Here is a tiny trained network, its code and every weight. The questions are about switching its units off for an input and a class, where a switched-off unit gives its printed mean instead of its output.

import numpy as np


def w(rows, s, z=0):
    codes = np.array(rows[::2]) - 128.0
    scale = np.full(codes.shape[1], s)
    scale[-1] = z or s
    return codes * scale


def norm(h):
    return h / np.sqrt((h * h).mean(-1, keepdims=True) + 1e-5)


def f(y):
    return np.maximum(y, 0)


def log_softmax(a):
    a = a - a.max(-1, keepdims=True)
    return a - np.log(np.exp(a).sum(-1, keepdims=True))


def net(x, mask):
    res = np.array(x, float).reshape(1, 7) / 4 @ E
    u = 0
    for l in range(3):
        y = f(norm(res) @ A[l][:, :-1].T + A[l][:, -1])
        res = res + np.where(mask[u : u + 8], y, B[l][:, -1]) @ B[l][:, :-1]
        u += 8
    return log_softmax(norm(res)[-1] @ U[:, :-1].T + U[:, -1])


A, B = {}, {}
E = w([
[140,117,128,117,131],'x0',
[193,240,83,129,222],'x1',
[138,120,127,123,131],'x2',
[174,185,66,108,32],'x3',
[65,87,14,119,141],'x4',
[201,84,90,255,134],'x5',
[140,117,128,116,131],'x6',
],0.011)
A[0] = w([
[75,115,166,68,78,106],'L0N1',
[148,121,102,111,3,69],'L0N2',
[161,107,218,140,74,69],'L0N3',
[69,40,188,145,169,107],'L0N4',
[166,67,123,219,88,2],'L0N5',
[146,102,214,145,61,179],'L0N6',
[61,49,72,129,85,167],'L0N7',
[168,164,133,124,138,95],'L0N8',
],0.03,0.0084)
B[0] = w([
[159,162,170,57,84,228],'L0N1',
[171,126,168,254,87,225],'L0N2',
[38,119,120,131,196,212],'L0N3',
[170,132,162,225,80,230],'L0N4',
[155,189,161,40,56,213],'L0N5',
[70,71,163,89,132,248],'L0N6',
[105,31,80,85,145,248],'L0N7',
[81,123,119,152,165,172],'L0N8',
],0.04,0.016)
A[1] = w([
[33,101,117,153,167,86],'L1N1',
[201,212,80,165,216,210],'L1N2',
[169,161,110,84,150,136],'L1N3',
[131,44,2,107,137,133],'L1N4',
[190,161,165,32,105,204],'L1N5',
[149,186,179,30,80,143],'L1N6',
[201,98,103,113,131,139],'L1N7',
[132,150,189,234,58,251],'L1N8',
],0.03,0.0028)
B[1] = w([
[172,105,95,41,195,201],'L1N1',
[192,12,234,79,2,174],'L1N2',
[75,105,145,121,69,145],'L1N3',
[76,213,238,72,238,181],'L1N4',
[143,178,26,102,87,198],'L1N5',
[100,192,17,95,78,218],'L1N6',
[147,186,138,116,169,156],'L1N7',
[178,191,95,203,178,249],'L1N8',
],0.031,0.022)
A[2] = w([
[111,132,138,82,207,138],'L2N1',
[80,94,80,109,173,4],'L2N2',
[110,135,89,123,128,65],'L2N3',
[187,143,149,199,114,63],'L2N4',
[53,121,134,133,175,59],'L2N5',
[73,3,145,146,66,22],'L2N6',
[167,121,98,222,162,35],'L2N7',
[121,152,70,110,110,56],'L2N8',
],0.027,0.0037)
B[2] = w([
[53,152,126,152,194,235],'L2N1',
[178,138,161,135,185,165],'L2N2',
[96,144,85,129,97,161],'L2N3',
[136,112,91,213,189,230],'L2N4',
[127,97,63,83,187,186],'L2N5',
[254,11,110,93,62,252],'L2N6',
[220,173,159,201,179,216],'L2N7',
[80,156,61,133,130,208],'L2N8',
],0.029,0.011)
U = w([
[142,26,176,122,46,76],'0',
[164,159,143,249,136,69],'1',
[130,128,105,132,131,255],'2',
[111,197,70,106,65,72],'3',
[133,125,113,131,131,226],'4',
[61,131,150,102,198,46],'5',
],0.015,0.0099)

Each question gives the input, the list of numbers given to net, and the class t.
The units are the neurons (one row each of A and B). Each row of codes is followed by its name. A weight is (code - 128) times the scale printed after its matrix; where a second scale follows, it is the last column's (A, B and U).
mask holds one flag per neuron, layer by layer. A switched-off neuron (its flag False) gives its mean, the last column of its row in B, instead of its output. The means were averaged over made-up inputs and are rounded, as every weight is.
A unit's drop is (log p(t) with every unit on - log p(t) with that unit switched off) / (log p(t) with every unit on - log p(t) with every unit switched off).
The circuit of an input: a set's keep is (log p(t) with only the set's units on - log p(t) with every unit switched off) / (log p(t) with every unit on - log p(t) with every unit switched off). Starting from the 12 units with the biggest drops (on a tie, the unit counted first), units are removed one at a time, each time the one whose removal leaves the highest keep (on an exact tie, the one counted first), for as long as the keep stays at least 0.8.
circuit, biggest first: the units of the circuit, biggest drop first
most important unit: the unit with the biggest drop
top k neurons: the k neurons with the biggest drops, biggest first
top k neurons in layer l: the k neurons of layer l with the biggest drops, biggest first
input [6,-3,-3,-8,-6,0,8], class 1: most important unit => L0N4
input [-2,-8,-8,-3,-1,7,-6], class 0: top 3 neurons in layer 0 => (L0N7 L0N6 L0N4)
input [4,-2,-4,-5,5,4,3], class 1: top 2 neurons => (L0N4 L0N6)
input [3,-1,2,8,7,3,-4], class 1: top 2 neurons in layer 0 => (L0N2 L0N3)
input [6,-1,1,-3,1,-4,-3], class 3: top 2 neurons in layer 0 => (L0N1 L0N2)
input [-7,-8,-5,7,3,1,3], class 0: top 3 neurons => (L0N7 L0N2 L0N4)
input [-4,-6,-7,6,-8,5,-2], class 5: top 3 neurons in layer 1 => (L1N2 L1N8 L1N1)
input [-8,-8,-7,6,1,-2,5], class 0: top 2 neurons => (L0N7 L0N2)
input [3,5,-1,-8,-7,0,-5], class 1: top 3 neurons in layer 0 => (L0N7 L0N4 L0N6)
input [5,-2,5,-5,-2,-8,-7], class 3: circuit, biggest first => (L0N1 L1N6)
input [2,-5,-8,8,5,-6,-3], class 1: top 2 neurons => (L0N2 L0N5)
input [-1,-7,7,-2,1,-6,-5], class 0: circuit, biggest first => (L0N7 L0N4)
input [-1,4,0,-5,7,-5,-6], class 5: circuit, biggest first => (L0N2 L0N5 L1N4)
input [-2,6,7,2,-1,-8,-5], class 3: most important unit => L0N2
input [0,1,4,6,-7,-1,-6], class 5: top 4 neurons in layer 0 => (L0N3 L0N4 L0N6 L0N8)
input [4,-3,-1,-7,2,-7,7], class 1: top 2 neurons in layer 1 => (L1N8 L1N1)
input [1,-5,0,7,2,8,-5], class 3: top 3 neurons in layer 0 => (L0N5 L0N4 L0N7)
input [-1,-5,4,5,8,6,-3], class 5: circuit, biggest first => (L1N4 L0N7)
input [1,1,8,-5,-8,8,-5], class 3: top 2 neurons in layer 1 => (L1N6 L1N4)
input [3,0,-5,-8,-4,5,-4], class 1: circuit, biggest first => (L0N4)
input [3,1,5,-3,7,4,-6], class 5: top 2 neurons => (L0N7 L1N4)
input [-2,-1,2,4,8,7,-7], class 5: circuit, biggest first => (L0N7 L1N4)
